Below are the code and all the weights of a small trained network. Each question names an input and a class and asks about switching units off, where a switched-off unit gives its printed mean instead of its output.

import numpy as np


def w(rows, s, z=0):
    codes = np.array(rows[::2]) - 128.0
    scale = np.full(codes.shape[1], s)
    scale[-1] = z or s
    return codes * scale


def f(y):
    return np.maximum(y, 0)


def log_softmax(a):
    a = a - a.max(-1, keepdims=True)
    return a - np.log(np.exp(a).sum(-1, keepdims=True))


def net(x, mask):
    res = np.array(x, float).reshape(1, 7) / 4 @ E
    y = f(res @ A[0][:, :-1].T + A[0][:, -1])
    res = res + np.where(mask, y, B[0][:, -1]) @ B[0][:, :-1]
    return log_softmax(res[-1] @ U[:, :-1].T + U[:, -1])


A, B = {}, {}
E = w([
[127,128,130,127,123],'x0',
[127,130,127,128,127],'x1',
[83,219,244,32,138],'x2',
[90,233,58,165,160],'x3',
[222,178,88,79,46],'x4',
[47,106,37,2,140],'x5',
[126,129,128,131,123],'x6',
],0.0059)
A[0] = w([
[167,158,159,164,159,31],'neuron 0',
[181,160,133,103,96,236],'neuron 1',
[132,72,162,110,106,143],'neuron 2',
[113,76,71,102,98,184],'neuron 3',
[157,36,58,173,154,2],'neuron 4',
[77,93,143,194,234,197],'neuron 5',
[164,79,160,204,88,196],'neuron 6',
[83,96,149,157,101,176],'neuron 7',
[129,118,97,11,149,218],'neuron 8',
[108,158,157,36,208,191],'neuron 9',
[133,182,197,72,121,19],'neuron 10',
[214,114,194,149,148,198],'neuron 11',
[199,117,162,130,108,80],'neuron 12',
[161,64,142,35,94,141],'neuron 13',
[111,214,83,169,155,220],'neuron 14',
[58,132,189,146,177,188],'neuron 15',
[92,132,176,118,184,70],'neuron 16',
[172,143,169,179,122,81],'neuron 17',
[193,140,143,73,64,63],'neuron 18',
[172,190,104,121,111,143],'neuron 19',
[173,193,145,191,141,77],'neuron 20',
[101,104,73,119,130,169],'neuron 21',
[148,92,35,157,143,19],'neuron 22',
[151,113,70,183,132,96],'neuron 23',
[93,184,178,91,103,49],'neuron 24',
],0.012,0.0031)
B[0] = w([
[40,130,178,137,105,167],'neuron 0',
[181,59,78,101,98,209],'neuron 1',
[81,160,73,53,168,173],'neuron 2',
[106,103,208,108,130,201],'neuron 3',
[213,185,176,196,151,209],'neuron 4',
[135,52,96,107,64,245],'neuron 5',
[124,86,166,76,168,230],'neuron 6',
[150,67,58,91,142,170],'neuron 7',
[92,120,203,134,104,242],'neuron 8',
[151,103,203,156,118,236],'neuron 9',
[190,150,143,222,172,193],'neuron 10',
[58,114,175,70,137,217],'neuron 11',
[85,101,126,116,149,172],'neuron 12',
[75,44,137,113,198,205],'neuron 13',
[82,63,87,2,187,254],'neuron 14',
[211,71,70,119,118,218],'neuron 15',
[191,97,101,146,128,173],'neuron 16',
[77,131,194,117,127,189],'neuron 17',
[167,60,63,183,145,189],'neuron 18',
[172,16,53,91,129,199],'neuron 19',
[49,109,192,119,117,207],'neuron 20',
[97,163,184,89,105,191],'neuron 21',
[163,182,201,158,164,199],'neuron 22',
[217,158,191,106,150,204],'neuron 23',
[193,160,194,208,192,190],'neuron 24',
],0.0075,0.0072)
U = w([
[228,186,185,203,182,98],'0',
[154,131,136,89,129,254],'1',
[108,127,90,74,255,92],'2',
[62,158,184,90,159,40],'3',
[194,66,42,163,130,89],'4',
[139,130,128,123,134,212],'5',
[165,142,142,103,113,177],'6',
[93,211,59,198,46,11],'7',
],0.0097,0.0043)

Each question gives the input, the list of numbers given to net, and the class t.
The units are the neurons (one row each of A and B). Each row of codes is followed by its name. A weight is (code - 128) times the scale printed after its matrix; where a second scale follows, it is the last column's (A, B and U).
mask holds one flag per neuron, in row order. A switched-off neuron (its flag False) gives its mean, the last column of its row in B, instead of its output. The means were averaged over made-up inputs and are rounded, as every weight is.
A unit's drop is (log p(t) with every unit on - log p(t) with that unit switched off) / (log p(t) with every unit on - log p(t) with every unit switched off).
The circuit of an input: a set's keep is (log p(t) with only the set's units on - log p(t) with every unit switched off) / (log p(t) with every unit on - log p(t) with every unit switched off). Starting from the 12 units with the biggest drops (on a tie, the unit counted first), units are removed one at a time, each time the one whose removal leaves the highest keep (on an exact tie, the one counted first), for as long as the keep stays at least 0.8.
circuit, biggest first: the units of the circuit, biggest drop first
most important unit: the unit with the biggest drop
k most important neurons: the k neurons with the biggest drops, biggest first
input [7,3,-8,2,4,6,-8], class 0: circuit, biggest first => neuron 4; neuron 22
input [-3,-7,0,7,0,-7,-6], class 2: circuit, biggest first => neuron 14
input [3,-5,0,4,1,6,3], class 3: circuit, biggest first => neuron 8; neuron 15; neuron 21
input [-3,3,7,-1,-8,-3,0], class 4: circuit, biggest first => neuron 15; neuron 16
input [4,-8,8,5,-5,-2,-5], class 0: circuit, biggest first => neuron 24; neuron 10
input [-2,5,8,4,5,-1,3], class 0: 2 most important neurons => neuron 24; neuron 10
input [2,2,-3,2,7,7,0], class 3: 2 most important neurons => neuron 8; neuron 3
input [1,-4,-2,-8,-6,-5,-3], class 2: 4 most important neurons => neuron 2; neuron 6; neuron 11; neuron 7
input [4,7,-6,2,-3,7,-1], class 3: circuit, biggest first => neuron 21; neuron 3
input [3,-7,6,-3,8,-4,6], class 4: circuit, biggest first => neuron 18; neuron 1
input [1,-8,-1,6,-2,-8,7], class 3: circuit, biggest first => neuron 20; neuron 0
input [-3,-6,0,6,-7,-5,-5], class 4: 2 most important neurons => neuron 5; neuron 15
input [-1,-1,-8,7,-1,1,7], class 0: 2 most important neurons => neuron 4; neuron 22
input [2,-2,4,3,5,-4,-3], class 4: circuit, biggest first => neuron 19; neuron 1
input [6,-2,-2,1,-8,-3,-5], class 4: circuit, biggest first => neuron 5; neuron 15
input [-2,4,1,7,6,-7,-5], class 2: 2 most important neurons => neuron 14; neuron 19
input [1,-2,-1,-5,6,-6,6], class 3: most important unit => neuron 11
input [4,0,4,-6,5,1,-2], class 2: 2 most important neurons => neuron 13; neuron 2
input [2,-7,5,-8,-5,-2,4], class 2: 3 most important neurons => neuron 2; neuron 13; neuron 11
input [1,0,-7,2,-7,-3,-5], class 0: most important unit => neuron 4
